Here is a tiny trained network, its code and every weight. The questions are about switching its units off for an input and a target symbol, where a switched-off unit gives its printed mean instead of its output.

import numpy as np


def w(rows, s, z=0):
    codes = np.array(rows[::2]) - 128.0
    scale = np.full(codes.shape[1], s)
    scale[-1] = z or s
    return codes * scale


def f(y):
    return np.maximum(y, 0)


def softmax(a):
    e = np.exp(a - a.max(-1, keepdims=True))
    return e / e.sum(-1, keepdims=True)


def log_softmax(a):
    a = a - a.max(-1, keepdims=True)
    return a - np.log(np.exp(a).sum(-1, keepdims=True))


def net(x, mask):
    ids = ['Ψαεημστφ'.index(c) for c in x.split()]
    T = len(ids)
    res = E[ids] + P[:T]
    r = res
    for j in range(2):
        rows = slice(2 * j, 2 * j + 2)
        q, k, v = (r @ M[0][rows].T for M in (Q, K, V))
        z = softmax(np.where(np.tri(T) > 0, q @ k.T / 2**0.5, -1e9)) @ v
        o = O[0][rows]
        res = res + np.where(mask[j], z, o[:, -1]) @ o[:, :-1]
    y = f(res @ A[0][:, :-1].T + A[0][:, -1])
    res = res + np.where(mask[2:10], y, B[0][:, -1]) @ B[0][:, :-1]
    return log_softmax(res[-1] @ U[:, :-1].T + U[:, -1])


Q, K, V, O, A, B = {}, {}, {}, {}, {}, {}
E = w([
[146,92,79,157,77],'Ψ',
[94,110,33,68,195],'α',
[114,168,115,151,240],'ε',
[58,103,98,70,26],'η',
[200,227,156,227,103],'μ',
[15,134,103,105,62],'σ',
[250,194,210,175,28],'τ',
[29,152,78,184,117],'φ',
],0.016)
P = w([
[103,5,188,199,132],'0',
[111,121,140,170,127],'1',
[120,123,114,149,124],'2',
[123,129,106,133,113],'3',
[124,135,94,129,110],'4',
[123,139,92,120,109],'5',
[127,141,89,119,109],'6',
[123,143,88,112,103],'7',
[129,148,81,107,94],'8',
[127,142,84,106,98],'9',
[127,143,82,102,90],'10',
[135,132,94,106,85],'11',
],0.014)
Q[0] = w([
[194,154,111,187,193],'H0',
[58,28,82,160,45],'H0',
[2,47,161,183,47],'H1',
[142,226,204,76,222],'H1',
],0.008)
K[0] = w([
[65,155,65,62,125],'H0',
[127,25,163,103,191],'H0',
[97,66,228,192,124],'H1',
[128,254,45,114,103],'H1',
],0.01)
V[0] = w([
[122,156,60,105,97],'H0',
[73,39,85,66,196],'H0',
[254,59,124,116,67],'H1',
[251,188,101,207,165],'H1',
],0.012)
O[0] = w([
[96,130,187,93,85,73],'H0',
[28,159,87,125,151,254],'H0',
[135,252,190,90,191,9],'H1',
[186,167,69,234,119,101],'H1',
],0.012,0.0031)
A[0] = w([
[48,208,31,102,164,147],'N0',
[18,79,202,157,22,190],'N1',
[127,200,114,221,88,120],'N2',
[170,138,255,62,93,234],'N3',
[147,119,96,199,69,71],'N4',
[102,161,159,63,215,254],'N5',
[160,132,39,87,211,226],'N6',
[170,135,234,161,69,154],'N7',
],0.0081,0.0046)
B[0] = w([
[26,77,86,186,90,249],'N0',
[243,137,14,89,208,221],'N1',
[152,157,93,71,131,208],'N2',
[154,120,212,112,57,175],'N3',
[94,80,112,82,117,202],'N4',
[26,184,186,131,30,192],'N5',
[75,154,254,118,36,199],'N6',
[65,132,129,96,126,178],'N7',
],0.008,0.015)
U = w([
[85,174,224,186,64,251],'Ψ',
[67,197,121,128,171,19],'α',
[140,41,152,224,20,223],'ε',
[88,142,213,63,121,20],'η',
[171,245,59,167,135,158],'μ',
[122,147,141,38,202,57],'σ',
[128,254,181,172,126,110],'τ',
[169,111,89,125,206,32],'φ',
],0.0066,0.0024)

Each question gives the input, a string of symbols that net reads in full, and the target symbol t.
The units are the heads (2 rows each of Q, K, V and O) and the neurons (one row each of A and B). Each row of codes is followed by its name. A weight is (code - 128) times the scale printed after its matrix; where a second scale follows, it is the last column's (O, A, B and U).
mask holds one flag per unit, heads first, then neurons. A switched-off unit (its flag False) gives its mean, the last column of its rows in O or B, instead of its output. The means were averaged over made-up inputs and are rounded, as every weight is.
A unit's drop is (log p(t) with every unit on - log p(t) with that unit switched off) / (log p(t) with every unit on - log p(t) with every unit switched off).
The circuit of an input: a set's keep is (log p(t) with only the set's units on - log p(t) with every unit switched off) / (log p(t) with every unit on - log p(t) with every unit switched off). Starting from all 10 units, units are removed one at a time, each time the one whose removal leaves the highest keep (on an exact tie, the one counted first), for as long as the keep stays at least 0.8.
units of the circuit, in order: the units of the circuit, biggest drop first
most important unit: the unit with the biggest drop
k most important neurons: the k neurons with the biggest drops, biggest first
which heads matter: for each layer, one digit per head in row order, 1 if its drop is at least 0.15 and else 0, layers parted by /
drop of u: that unit's drop, to one decimal
input ε φ α, target ε: units of the circuit, in order => [H1]
input σ η τ ε τ α σ ε ε Ψ, target σ: which heads matter => 01
input μ τ ε φ σ ε, target φ: which heads matter => 11
input ε ε μ μ, target μ: 2 most important neurons => [N2, N0]
input α Ψ ε η, target α: 2 most important neurons => [N1, N0]
input ε Ψ φ ε Ψ α α μ, target μ: which heads matter => 10
input φ σ ε ε σ Ψ σ α ε Ψ, target φ: which heads matter => 01
input σ φ σ σ α η τ, target η: which heads matter => 11
input σ μ Ψ ε, target ε: 3 most important neurons => [N1, N6, N4]
input ε ε Ψ Ψ Ψ α, target Ψ: units of the circuit, in order => [N6, N1]
input σ ε φ α μ τ ε φ, target σ: units of the circuit, in order => [H1, N1]
input η μ α Ψ Ψ α ε ε μ α σ, target η: 3 most important neurons => [N5, N3, N1]
input ε α Ψ τ ε Ψ η ε, target Ψ: 2 most important neurons => [N1, N2]
input α Ψ ε μ η η Ψ Ψ φ, target α: most important unit => H0
input η Ψ ε φ φ Ψ, target η: drop of H1 => 1.2
input α ε α α η φ φ Ψ Ψ, target α: drop of H1 => 0.2
input η φ ε τ ε σ η η, target η: drop of N1 => 0.1
